Below are the code and all the weights of a small trained network. Each question names an input and a target symbol and asks about switching units off, where a switched-off unit gives its printed mean instead of its output.

import numpy as np


def w(rows, s, z=0):
    codes = np.array(rows[::2]) - 128.0
    scale = np.full(codes.shape[1], s)
    scale[-1] = z or s
    return codes * scale


def f(y):
    return y / 2 * (1 + np.tanh(0.7978845608 * (y + 0.044715 * y**3)))


def softmax(a):
    e = np.exp(a - a.max(-1, keepdims=True))
    return e / e.sum(-1, keepdims=True)


def log_softmax(a):
    a = a - a.max(-1, keepdims=True)
    return a - np.log(np.exp(a).sum(-1, keepdims=True))


def net(x, mask):
    ids = ['δεζηθλμπστφ'.index(c) for c in x.split()]
    T = len(ids)
    res = E[ids] + P[:T]
    u = 0
    for l in range(3):
        r = res
        for j in range(2):
            rows = slice(3 * j, 3 * j + 3)
            q, k, v = (r @ M[l][rows].T for M in (Q, K, V))
            z = softmax(np.where(np.tri(T) > 0, q @ k.T / 3**0.5, -1e9)) @ v
            o = O[l][rows]
            res = res + np.where(mask[u + j], z, o[:, -1]) @ o[:, :-1]
        u += 2
        y = f(res @ A[l][:, :-1].T + A[l][:, -1])
        res = res + np.where(mask[u : u + 8], y, B[l][:, -1]) @ B[l][:, :-1]
        u += 8
    return log_softmax(res[-1] @ U[:, :-1].T + U[:, -1])


Q, K, V, O, A, B = {}, {}, {}, {}, {}, {}
E = w([
[215,179,141],'δ',
[62,35,62],'ε',
[186,128,92],'ζ',
[182,131,97],'η',
[208,150,85],'θ',
[189,135,98],'λ',
[94,125,57],'μ',
[203,151,112],'π',
[232,197,162],'σ',
[126,202,250],'τ',
[214,170,131],'φ',
],0.012)
P = w([
[152,125,127],'0',
[160,199,130],'1',
[158,114,173],'2',
[68,150,83],'3',
[177,105,181],'4',
[57,153,76],'5',
[182,102,193],'6',
[105,211,104],'7',
[168,94,210],'8',
[72,198,90],'9',
[151,86,227],'10',
[72,209,106],'11',
[122,79,247],'12',
[69,221,110],'13',
],0.013)
Q[0] = w([
[156,93,133],'0.h1',
[254,150,9],'0.h1',
[57,117,190],'0.h1',
[170,120,138],'0.h2',
[128,57,191],'0.h2',
[58,74,193],'0.h2',
],0.0082)
K[0] = w([
[194,47,75],'0.h1',
[146,78,160],'0.h1',
[60,247,2],'0.h1',
[60,102,173],'0.h2',
[170,71,174],'0.h2',
[214,68,105],'0.h2',
],0.0099)
V[0] = w([
[80,129,106],'0.h1',
[163,147,156],'0.h1',
[114,114,105],'0.h1',
[94,171,96],'0.h2',
[143,156,6],'0.h2',
[113,113,97],'0.h2',
],0.016)
O[0] = w([
[81,190,117,20],'0.h1',
[128,170,76,255],'0.h1',
[157,117,166,54],'0.h1',
[2,145,88,142],'0.h2',
[178,134,95,133],'0.h2',
[33,63,144,55],'0.h2',
],0.0089,0.0043)
A[0] = w([
[127,106,91,74],'0.n1',
[240,197,140,116],'0.n2',
[93,102,115,11],'0.n3',
[89,105,93,215],'0.n4',
[140,194,57,127],'0.n5',
[86,186,78,176],'0.n6',
[86,252,125,255],'0.n7',
[208,89,155,158],'0.n8',
],0.015,0.0032)
B[0] = w([
[123,91,71,132],'0.n1',
[99,71,88,250],'0.n2',
[108,165,122,124],'0.n3',
[83,116,144,145],'0.n4',
[24,156,136,205],'0.n5',
[56,2,140,192],'0.n6',
[102,17,127,227],'0.n7',
[161,96,163,195],'0.n8',
],0.0085,0.016)
Q[1] = w([
[189,126,79],'1.h1',
[177,122,141],'1.h1',
[94,121,128],'1.h1',
[189,247,156],'1.h2',
[168,123,123],'1.h2',
[205,183,66],'1.h2',
],0.011)
K[1] = w([
[205,178,27],'1.h1',
[133,166,23],'1.h1',
[75,205,167],'1.h1',
[84,2,96],'1.h2',
[133,198,108],'1.h2',
[36,62,32],'1.h2',
],0.0062)
V[1] = w([
[76,163,90],'1.h1',
[100,187,67],'1.h1',
[107,178,216],'1.h1',
[45,124,107],'1.h2',
[172,106,108],'1.h2',
[52,247,117],'1.h2',
],0.014)
O[1] = w([
[80,163,134,135],'1.h1',
[92,213,26,87],'1.h1',
[106,2,118,60],'1.h1',
[110,107,183,100],'1.h2',
[70,157,65,159],'1.h2',
[47,136,19,4],'1.h2',
],0.0076,0.032)
A[1] = w([
[75,66,146,117],'1.n1',
[69,166,128,63],'1.n2',
[150,45,70,81],'1.n3',
[97,77,181,122],'1.n4',
[112,97,67,193],'1.n5',
[129,101,3,2],'1.n6',
[115,110,172,178],'1.n7',
[98,160,211,104],'1.n8',
],0.013,0.0035)
B[1] = w([
[103,99,137,220],'1.n1',
[123,110,211,147],'1.n2',
[142,172,119,142],'1.n3',
[135,182,102,252],'1.n4',
[160,189,195,134],'1.n5',
[183,156,5,128],'1.n6',
[105,115,76,224],'1.n7',
[152,90,100,234],'1.n8',
],0.013,0.023)
Q[2] = w([
[119,167,52],'2.h1',
[93,98,146],'2.h1',
[69,141,102],'2.h1',
[96,67,251],'2.h2',
[102,142,159],'2.h2',
[126,153,153],'2.h2',
],0.011)
K[2] = w([
[11,135,200],'2.h1',
[127,147,156],'2.h1',
[139,221,58],'2.h1',
[108,144,79],'2.h2',
[146,167,101],'2.h2',
[108,70,159],'2.h2',
],0.011)
V[2] = w([
[132,86,2],'2.h1',
[192,130,108],'2.h1',
[125,155,99],'2.h1',
[112,197,98],'2.h2',
[91,72,223],'2.h2',
[209,70,137],'2.h2',
],0.0071)
O[2] = w([
[139,170,134,61],'2.h1',
[77,189,83,247],'2.h1',
[120,115,216,85],'2.h1',
[172,254,71,66],'2.h2',
[92,151,206,203],'2.h2',
[219,102,97,167],'2.h2',
],0.0096,0.013)
A[2] = w([
[162,61,225,215],'2.n1',
[19,96,130,2],'2.n2',
[155,165,185,147],'2.n3',
[109,218,53,193],'2.n4',
[174,129,114,180],'2.n5',
[122,125,10,97],'2.n6',
[244,225,152,50],'2.n7',
[179,103,2,56],'2.n8',
],0.0078,0.0067)
B[2] = w([
[94,158,101,251],'2.n1',
[254,201,111,226],'2.n2',
[89,86,169,157],'2.n3',
[191,154,174,125],'2.n4',
[138,83,189,168],'2.n5',
[173,78,172,145],'2.n6',
[53,178,27,185],'2.n7',
[114,188,141,154],'2.n8',
],0.0085,0.016)
U = w([
[173,105,129,96],'δ',
[46,2,55,198],'ε',
[185,112,125,115],'ζ',
[173,102,126,70],'η',
[17,183,36,253],'θ',
[159,103,116,57],'λ',
[134,51,215,99],'μ',
[159,105,114,62],'π',
[172,97,127,59],'σ',
[252,17,236,58],'τ',
[165,101,124,64],'φ',
],0.007,0.0045)

Each question gives the input, a string of symbols that net reads in full, and the target symbol t.
The units are the heads (3 rows each of Q, K, V and O) and the neurons (one row each of A and B). Each row of codes is followed by its name. A weight is (code - 128) times the scale printed after its matrix; where a second scale follows, it is the last column's (O, A, B and U).
mask holds one flag per unit, layer by layer, with each layer's heads first. A switched-off unit (its flag False) gives its mean, the last column of its rows in O or B, instead of its output. The means were averaged over made-up inputs and are rounded, as every weight is.
A unit's drop is (log p(t) with every unit on - log p(t) with that unit switched off) / (log p(t) with every unit on - log p(t) with every unit switched off).
The circuit of an input: a set's keep is (log p(t) with only the set's units on - log p(t) with every unit switched off) / (log p(t) with every unit on - log p(t) with every unit switched off). Starting from the 12 units with the biggest drops (on a tie, the unit counted first), units are removed one at a time, each time the one whose removal leaves the highest keep (on an exact tie, the one counted first), for as long as the keep stays at least 0.8.
circuit, biggest first: the units of the circuit, biggest drop first
unit that matters most: the unit with the biggest drop
top k neurons: the k neurons with the biggest drops, biggest first
k most important neurons of layer l: the k neurons of layer l with the biggest drops, biggest first
heads that matter: for each layer, one digit per head in row order, 1 if its drop is at least 0.15 and else 0, layers parted by /
input θ ζ τ τ τ λ μ σ, target θ: top 4 neurons => [0.n6; 0.n7; 0.n2; 0.n5]
input ζ μ λ η μ σ η π, target θ: unit that matters most => 0.n5
input ζ θ τ μ τ τ μ θ, target θ: top 3 neurons => [0.n6; 0.n7; 0.n5]
input μ λ ζ ζ σ σ σ δ, target θ: top 2 neurons => [0.n7; 0.n6]
input λ μ μ μ η, target μ: top 3 neurons => [1.n2; 0.n6; 0.n5]
input μ τ φ τ θ τ τ τ θ δ μ, target τ: heads that matter => 01 / 10 / 01
input θ σ μ, target θ: circuit, biggest first => [0.n7; 0.n6; 1.h1]
input φ σ δ ε ζ δ η η τ θ δ η, target ε: 2 most important neurons of layer 0 => [0.n6; 0.n8]
input τ μ μ λ θ ε, target θ: heads that matter => 00 / 10 / 01
input λ ζ ζ δ μ φ ζ μ θ μ ζ τ ε, target μ: heads that matter => 01 / 11 / 01
input θ θ μ, target θ: heads that matter => 01 / 10 / 00
input λ μ λ ζ τ τ μ τ δ σ θ λ τ η, target ε: top 4 neurons => [1.n7; 1.n2; 0.n5; 1.n4]
input ε σ δ μ ζ π τ π, target ε: heads that matter => 10 / 00 / 00
input ε τ τ ε τ π τ φ ε, target τ: circuit, biggest first => [1.h1]
input τ φ δ λ ζ τ τ δ τ φ τ σ, target ε: heads that matter => 00 / 00 / 00
input θ ζ η, target θ: 4 most important neurons of layer 2 => [2.n7; 2.n2; 2.n8; 2.n6]
input θ θ ζ, target θ: top 4 neurons => [2.n7; 0.n7; 0.n6; 1.n1]
input θ τ ζ μ η σ θ μ μ ζ θ, target μ: top 4 neurons => [0.n6; 1.n4; 1.n2; 0.n7]
input τ τ θ δ, target ε: 2 most important neurons of layer 0 => [0.n7; 0.n2]
input π μ δ μ ζ θ τ μ η ε ζ, target μ: heads that matter => 01 / 10 / 01
input μ ζ η θ τ ζ σ ε σ π, target ε: unit that matters most => 1.n4
input δ μ θ ζ ε φ ζ θ τ δ τ φ, target ε: 2 most important neurons of layer 1 => [1.n7; 1.n1]
input τ μ φ ε, target θ: 2 most important neurons of layer 0 => [0.n6; 0.n4]
input ζ λ π π η ε μ σ, target θ: top 3 neurons => [0.n7; 0.n6; 0.n5]
input σ τ τ ζ ζ τ φ ζ δ δ τ λ, target ε: top 2 neurons => [0.n2; 1.n7]
